Here is a tiny trained network, its code and every weight. The questions are about switching its units off for an input and a class, where a switched-off unit gives its printed mean instead of its output.

import numpy as np


def w(rows, s, z=0):
    codes = np.array(rows[::2]) - 128.0
    scale = np.full(codes.shape[1], s)
    scale[-1] = z or s
    return codes * scale


def norm(h):
    return h / np.sqrt((h * h).mean(-1, keepdims=True) + 1e-5)


def f(y):
    return y / 2 * (1 + np.tanh(0.7978845608 * (y + 0.044715 * y**3)))


def log_softmax(a):
    a = a - a.max(-1, keepdims=True)
    return a - np.log(np.exp(a).sum(-1, keepdims=True))


def net(x, mask):
    res = np.array(x, float).reshape(1, 4) / 4 @ E
    u = 0
    for l in range(2):
        y = f(norm(res) @ A[l][:, :-1].T + A[l][:, -1])
        res = res + np.where(mask[u : u + 6], y, B[l][:, -1]) @ B[l][:, :-1]
        u += 6
    return log_softmax(norm(res)[-1] @ U[:, :-1].T + U[:, -1])


A, B = {}, {}
E = w([
[198,162,140,104,123,214,69,182,154,110],'x0',
[55,141,141,81,103,165,121,159,118,126],'x1',
[115,161,108,90,62,150,188,99,103,154],'x2',
[116,107,105,139,209,173,65,2,106,173],'x3',
],0.013)
A[0] = w([
[16,132,125,103,60,102,244,87,108,132,9],'L0N0',
[111,125,132,134,99,57,158,254,135,112,41],'L0N1',
[156,140,128,114,108,223,111,201,127,125,83],'L0N2',
[169,132,123,126,114,83,196,125,121,126,3],'L0N3',
[97,135,129,100,124,124,122,152,118,121,73],'L0N4',
[119,131,127,117,117,95,139,169,125,109,122],'L0N5',
],0.022,0.0037)
B[0] = w([
[88,171,72,13,68,96,149,98,98,247,250],'L0N0',
[138,59,121,170,221,52,203,245,93,19,243],'L0N1',
[202,119,81,139,68,212,80,136,119,138,206],'L0N2',
[163,150,100,163,109,137,135,95,122,129,169],'L0N3',
[164,94,135,148,128,135,91,93,128,150,148],'L0N4',
[140,117,131,114,146,89,134,146,141,105,172],'L0N5',
],0.015,0.023)
A[1] = w([
[73,140,153,122,218,175,79,108,134,106,160],'L1N0',
[222,146,117,155,65,98,192,110,148,113,156],'L1N1',
[165,150,154,101,90,254,81,195,156,101,144],'L1N2',
[89,177,126,147,71,121,184,96,157,104,52],'L1N3',
[110,173,196,99,114,94,177,209,177,84,4],'L1N4',
[100,178,181,96,141,150,129,132,195,85,59],'L1N5',
],0.023,0.004)
B[1] = w([
[80,53,138,116,154,138,87,57,118,99,178],'L1N0',
[113,169,243,199,167,124,153,137,174,123,201],'L1N1',
[152,182,77,118,4,185,27,148,174,128,248],'L1N2',
[117,152,163,60,147,153,114,127,141,170,141],'L1N3',
[72,70,130,135,202,146,174,185,91,35,178],'L1N4',
[233,153,86,107,211,84,57,128,104,157,126],'L1N5',
],0.015,0.018)
U = w([
[79,167,90,47,84,77,189,100,100,228,128],'0',
[135,104,115,147,149,84,216,249,104,62,224],'1',
[89,61,130,143,153,131,79,48,128,120,125],'2',
[140,171,212,191,133,123,159,108,165,155,4],'3',
[177,144,81,142,28,208,49,169,157,110,162],'4',
],0.012,0.0028)

Each question gives the input, the list of numbers given to net, and the class t.
The units are the neurons (one row each of A and B). Each row of codes is followed by its name. A weight is (code - 128) times the scale printed after its matrix; where a second scale follows, it is the last column's (A, B and U).
mask holds one flag per neuron, layer by layer. A switched-off neuron (its flag False) gives its mean, the last column of its row in B, instead of its output. The means were averaged over made-up inputs and are rounded, as every weight is.
A unit's drop is (log p(t) with every unit on - log p(t) with that unit switched off) / (log p(t) with every unit on - log p(t) with every unit switched off).
The circuit of an input: a set's keep is (log p(t) with only the set's units on - log p(t) with every unit switched off) / (log p(t) with every unit on - log p(t) with every unit switched off). Starting from all 12 units, units are removed one at a time, each time the one whose removal leaves the highest keep (on an exact tie, the one counted first), for as long as the keep stays at least 0.8.
circuit, biggest first: the units of the circuit, biggest drop first
unit that matters most: the unit with the biggest drop
k most important neurons: the k neurons with the biggest drops, biggest first
top k neurons in layer l: the k neurons of layer l with the biggest drops, biggest first
drop of u: that unit's drop, to one decimal
input [0,8,0,4], class 0: circuit, biggest first : L1N2; L0N1
input [-2,-8,1,8], class 2: unit that matters most : L0N0
input [3,-5,2,7], class 2: circuit, biggest first : L0N2; L0N0; L0N1; L1N2
input [-3,-3,0,2], class 0: circuit, biggest first : L0N1; L1N2
input [0,0,4,7], class 2: circuit, biggest first : L0N0; L0N2; L0N1; L1N2
input [-4,-7,0,5], class 2: 4 most important neurons : L0N0; L0N1; L0N2; L0N3
input [-2,6,0,8], class 2: top 3 neurons in layer 0 : L0N0; L0N2; L0N1
input [2,-3,-7,6], class 2: 3 most important neurons : L0N2; L0N0; L0N1
input [-5,-1,-5,6], class 2: 2 most important neurons : L0N0; L0N1
input [-1,2,-5,4], class 2: 2 most important neurons : L0N0; L0N2
input [0,4,-8,2], class 2: drop of L1N0 : 0.4
input [1,-1,-8,8], class 2: drop of L0N1 : 0.1
input [-4,7,6,-6], class 0: drop of L0N1 : -0.1
input [-5,4,5,-6], class 0: drop of L0N0 : 5.2
input [-5,-1,7,-4], class 0: most important neuron : L0N0
input [3,-7,-3,6], class 2: 3 most important neurons : L0N2; L0N0; L0N1
input [-2,3,-7,7], class 2: 3 most important neurons : L0N0; L0N2; L0N1
